Look-ups in named tables: a row name and a column name give one cell, copied from the table.

bakos =
fields: pup, pepo, vatu, kap, bom, fidur, funefa, pomolo, ruta, san
babagal: [231, 653, 619, 915, 398, 223, 455, 241, 348, 754]
nesem: [507, 478, 464, 440, 487, 515, 478, 501, 459, 472]
nezubuf: [507, 431, 447, 488, 539, 467, 489, 539, 497, 479]
kobuf: [491, 481, 470, 472, 493, 477, 484, 499, 467, 477]
navobe: [482, 503, 481, 491, 432, 486, 475, 470, 487, 498]
baz: [266, 614, 713, 451, 497, 347, 524, 344, 374, 178]
sug: [679, 691, 619, 479, 512, 261, 259, 567, 708, 510]
fiv: [522, 445, 472, 443, 494, 527, 485, 497, 472, 454]
gelam: [508, 531, 516, 550, 498, 412, 465, 446, 555, 516]
gerad: [473, 503, 500, 485, 562, 507, 487, 460, 495, 481]
nomoni: [654, 684, 621, 530, 482, 247, 292, 563, 718, 499]
lefi: [245, 616, 704, 475, 522, 322, 515, 326, 400, 176]
gaz: [478, 456, 478, 464, 593, 449, 460, 489, 443, 456]

baz, fidur => 347
gaz, kap => 464
kobuf, vatu => 470
sug, funefa => 259
kobuf, funefa => 484
nezubuf, pepo => 431
gerad, kap => 485
gelam, bom => 498
gelam, vatu => 516
nezubuf, ruta => 497
lefi, bom => 522
fiv, pup => 522
lefi, funefa => 515
nezubuf, pup => 507
gaz, funefa => 460

tomat:
         laluge  git  suvel  voz  poz  nub  buzud  zagaral  kod  did
rorufas     112   79    104   81   90  105    183      156   62   97
susuta      144  145    156   73  142   98    179       65   64  153
sokas       139  156    154   73  140  101    172       65   65  161
goz         142  206    204  177  166  154    139      109   77  142
barefas     143  156    145   73  137  100    174       69   66  138
makor       142  213    208  169  163  161    143      107   78  145
gakun       141  151    152   73  132  100    175       69   66  156
fatekuz     117   76     50   81   93  104    139      153  179  105
vufata      116   91    171  185  129  185    143      180   70   97
kulat       117   76     51   81   89  100    135      151  183  106

zagaral of sokas = 65
zagaral of fatekuz = 153
git of goz = 206
kod of vufata = 70
poz of susuta = 142
buzud of rorufas = 183
laluge of sokas = 139
nub of sokas = 101
git of susuta = 145

num =
cols = dafizam, rekon, kuz, zozed, bidad
gasan: [21, 114, 34, 367, 300]
renoz: [32, 149, 35, 352, 346]
medugaf: [471, 429, 203, 540, 805]
mut: [10, 144, 37, 350, 317]
birobur: [24, 152, 24, 355, 369]

renoz, kuz => 35
renoz, dafizam => 32
renoz, bidad => 346
mut, zozed => 350
mut, rekon => 144
medugaf, kuz => 203
medugaf, bidad => 805
gasan, zozed => 367
gasan, kuz => 34
renoz, zozed => 352
mut, kuz => 37
birobur, rekon => 152
mut, bidad => 317
mut, dafizam => 10
gasan, rekon => 114
birobur, zozed => 355
gasan, bidad => 300
birobur, dafizam => 24
medugaf, rekon => 429

lonon:
	musaf	bipob
zam	96	127
dop	104	201
nonisi	106	137
geb	121	50
dafarov	108	130
fol	114	81
pimug	132	116
lovozu	178	160
vavo	57	78

What is the bipob of fol in lonon?
81
What is the bipob of lovozu in lonon?
160
What is the bipob of geb in lonon?
50
What is the musaf of nonisi in lonon?
106
What is the musaf of geb in lonon?
121
What is the musaf of dop in lonon?
104
What is the musaf of dafarov in lonon?
108
What is the bipob of vavo in lonon?
78
What is the musaf of lovozu in lonon?
178
What is the bipob of nonisi in lonon?
137
What is the bipob of zam in lonon?
127
What is the musaf of vavo in lonon?
57
What is the musaf of fol in lonon?
114
What is the musaf of pimug in lonon?
132
What is the bipob of dafarov in lonon?
130
Which row has the largest bipob? dop

nabab =
	logad	defumu
kur	108	131
beni	120	121
seg	116	124
vazopa	73	160
neliso	81	153
dep	119	122
meso	56	174
bug	22	202
pibe	32	194
mizati	18	206

defumu of pibe is 194
logad of neliso is 81
defumu of mizati is 206
defumu of dep is 122
logad of pibe is 32
logad of mizati is 18

barigo.csv
,fodi,luf,rekul
fep,528,185,169
vafos,646,688,720
binun,670,295,402
ziluzak,294,523,695
vup,562,920,492
tid,760,162,365
zuvon,286,893,397
bul,619,551,686
zifu,710,235,538
fugegob,698,909,518
mupe,735,327,492
gam,483,254,431

rekul of fep = 169
fodi of fep = 528
fodi of zuvon = 286
luf of gam = 254
fodi of ziluzak = 294
rekul of fugegob = 518

vizefe
|  | bizaf | vatam | biruz |
|---|---|---|---|
| refepo | -462 | 632 | -116 |
| temedab | -967 | 698 | -118 |
| rof | -643 | 597 | -68 |
| dufike | -454 | 552 | -12 |
| dov | 93 | -61 | 596 |
| kif | -128 | 199 | 342 |
| raguvuz | -866 | 518 | 71 |

What is the bizaf of raguvuz in vizefe? -866
What is the biruz of rof in vizefe? -68
What is the bizaf of temedab in vizefe? -967
What is the bizaf of dov in vizefe? 93
What is the biruz of temedab in vizefe? -118
What is the biruz of refepo in vizefe? -116
What is the biruz of dov in vizefe? 596
What is the bizaf of kif in vizefe? -128
What is the vatam of dufike in vizefe? 552
What is the vatam of refepo in vizefe? 632
What is the vatam of raguvuz in vizefe? 518
What is the vatam of temedab in vizefe? 698

